Below is a small trained network, with its code and all its weights. Each question gives an input and a class and asks what happens when units are switched off, that is, made to give their printed mean instead of their output.

import numpy as np


def w(rows, s, z=0):
    codes = np.array(rows[::2]) - 128.0
    scale = np.full(codes.shape[1], s)
    scale[-1] = z or s
    return codes * scale


def norm(h):
    return h / np.sqrt((h * h).mean(-1, keepdims=True) + 1e-5)


def f(y):
    return y / 2 * (1 + np.tanh(0.7978845608 * (y + 0.044715 * y**3)))


def log_softmax(a):
    a = a - a.max(-1, keepdims=True)
    return a - np.log(np.exp(a).sum(-1, keepdims=True))


def net(x, mask):
    res = np.array(x, float).reshape(1, 6) / 4 @ E
    u = 0
    for l in range(4):
        y = f(norm(res) @ A[l][:, :-1].T + A[l][:, -1])
        res = res + np.where(mask[u : u + 7], y, B[l][:, -1]) @ B[l][:, :-1]
        u += 7
    return log_softmax(norm(res)[-1] @ U[:, :-1].T + U[:, -1])


A, B = {}, {}
E = w([
[127,128,127,127,129],'x0',
[128,127,128,127,127],'x1',
[67,11,7,110,97],'x2',
[62,92,147,195,230],'x3',
[105,62,212,3,164],'x4',
[129,128,126,127,129],'x5',
],0.0046)
A[0] = w([
[143,171,193,50,231,81],'L0N0',
[166,151,186,75,87,111],'L0N1',
[133,1,136,47,131,4],'L0N2',
[153,142,153,63,148,76],'L0N3',
[193,205,157,204,130,132],'L0N4',
[140,148,148,163,140,30],'L0N5',
[97,125,61,133,117,95],'L0N6',
],0.0073,0.004)
B[0] = w([
[98,94,196,175,93,242],'L0N0',
[180,117,102,122,121,196],'L0N1',
[113,255,127,126,141,203],'L0N2',
[170,134,161,138,126,148],'L0N3',
[74,137,99,46,141,254],'L0N4',
[66,139,139,76,161,106],'L0N5',
[141,105,140,156,107,161],'L0N6',
],0.0089,0.0033)
A[1] = w([
[171,194,75,141,37,102],'L1N0',
[217,36,199,75,115,92],'L1N1',
[132,32,92,195,204,71],'L1N2',
[179,157,114,3,94,94],'L1N3',
[76,186,173,139,216,65],'L1N4',
[82,156,142,106,221,5],'L1N5',
[105,160,167,75,75,72],'L1N6',
],0.0072,0.0024)
B[1] = w([
[137,61,185,85,109,240],'L1N0',
[166,193,124,253,162,194],'L1N1',
[91,211,121,193,121,187],'L1N2',
[82,195,77,123,121,254],'L1N3',
[157,43,108,80,149,227],'L1N4',
[182,48,105,132,164,176],'L1N5',
[120,160,68,132,100,182],'L1N6',
],0.0074,0.0031)
A[2] = w([
[113,157,81,80,185,113],'L2N0',
[90,153,64,172,235,117],'L2N1',
[183,147,38,74,88,158],'L2N2',
[120,177,118,31,75,31],'L2N3',
[92,62,63,107,182,103],'L2N4',
[216,2,109,143,15,5],'L2N5',
[137,53,103,121,78,20],'L2N6',
],0.0071,0.003)
B[2] = w([
[82,80,142,69,142,185],'L2N0',
[173,51,114,136,123,204],'L2N1',
[49,114,186,128,121,252],'L2N2',
[80,222,71,107,117,208],'L2N3',
[248,158,145,73,99,207],'L2N4',
[159,72,253,118,195,188],'L2N5',
[188,147,185,109,148,133],'L2N6',
],0.0078,0.0033)
A[3] = w([
[222,114,145,154,171,140],'L3N0',
[133,40,86,78,166,69],'L3N1',
[179,82,149,107,41,4],'L3N2',
[119,90,198,149,138,70],'L3N3',
[161,96,144,46,162,182],'L3N4',
[254,201,134,165,49,21],'L3N5',
[128,83,190,173,160,34],'L3N6',
],0.0097,0.0027)
B[3] = w([
[97,182,82,51,93,216],'L3N0',
[217,138,163,100,205,220],'L3N1',
[57,123,166,202,140,142],'L3N2',
[69,74,162,142,58,207],'L3N3',
[204,95,105,197,113,254],'L3N4',
[193,183,144,237,255,185],'L3N5',
[78,122,148,89,64,213],'L3N6',
],0.0079,0.004)
U = w([
[51,206,64,27,78,252],'0',
[65,41,247,143,56,145],'1',
[252,51,107,65,219,190],'2',
[92,74,7,226,117,12],'3',
[187,230,192,207,196,2],'4',
],0.014,0.002)

Each question gives the input, the list of numbers given to net, and the class t.
The units are the neurons (one row each of A and B). Each row of codes is followed by its name. A weight is (code - 128) times the scale printed after its matrix; where a second scale follows, it is the last column's (A, B and U).
mask holds one flag per neuron, layer by layer. A switched-off neuron (its flag False) gives its mean, the last column of its row in B, instead of its output. The means were averaged over made-up inputs and are rounded, as every weight is.
A unit's drop is (log p(t) with every unit on - log p(t) with that unit switched off) / (log p(t) with every unit on - log p(t) with every unit switched off).
The circuit of an input: a set's keep is (log p(t) with only the set's units on - log p(t) with every unit switched off) / (log p(t) with every unit on - log p(t) with every unit switched off). Starting from the 12 units with the biggest drops (on a tie, the unit counted first), units are removed one at a time, each time the one whose removal leaves the highest keep (on an exact tie, the one counted first), for as long as the keep stays at least 0.8.
units of the circuit, in order: the units of the circuit, biggest drop first
most important unit: the unit with the biggest drop
k most important neurons: the k neurons with the biggest drops, biggest first
k most important neurons of layer l: the k neurons of layer l with the biggest drops, biggest first
drop when u is switched off: that unit's drop, to one decimal
input [-4,-7,3,-2,4,8], class 0: units of the circuit, in order -> (L0N2)
input [-3,8,-5,-8,0,8], class 0: 3 most important neurons of layer 2 -> (L2N2; L2N3; L2N4)
input [-8,0,8,-2,0,7], class 1: 2 most important neurons -> (L0N4; L0N6)
input [-8,2,1,6,-1,-4], class 3: 4 most important neurons -> (L1N2; L0N4; L0N2; L0N0)
input [-7,6,0,-4,-6,-1], class 0: 2 most important neurons -> (L0N4; L0N0)
input [-3,7,5,0,7,-4], class 0: 2 most important neurons -> (L0N2; L2N3)
input [-7,-1,2,6,0,2], class 3: 3 most important neurons -> (L0N4; L1N2; L0N2)
input [-2,-7,8,0,-6,-6], class 1: 2 most important neurons -> (L2N5; L1N3)
input [-5,-8,0,-7,7,1], class 4: 2 most important neurons -> (L1N1; L0N4)
input [1,-3,0,-5,2,-7], class 4: 2 most important neurons of layer 0 -> (L0N4; L0N3)
input [5,-4,-3,1,1,1], class 1: drop when L0N0 is switched off -> 3.8
input [-4,-7,8,-5,-8,2], class 1: drop when L2N5 is switched off -> 0.1
input [-5,5,3,5,6,-6], class 2: drop when L0N2 is switched off -> 0.2
input [-8,0,-1,-6,4,3], class 4: most important unit -> L1N1
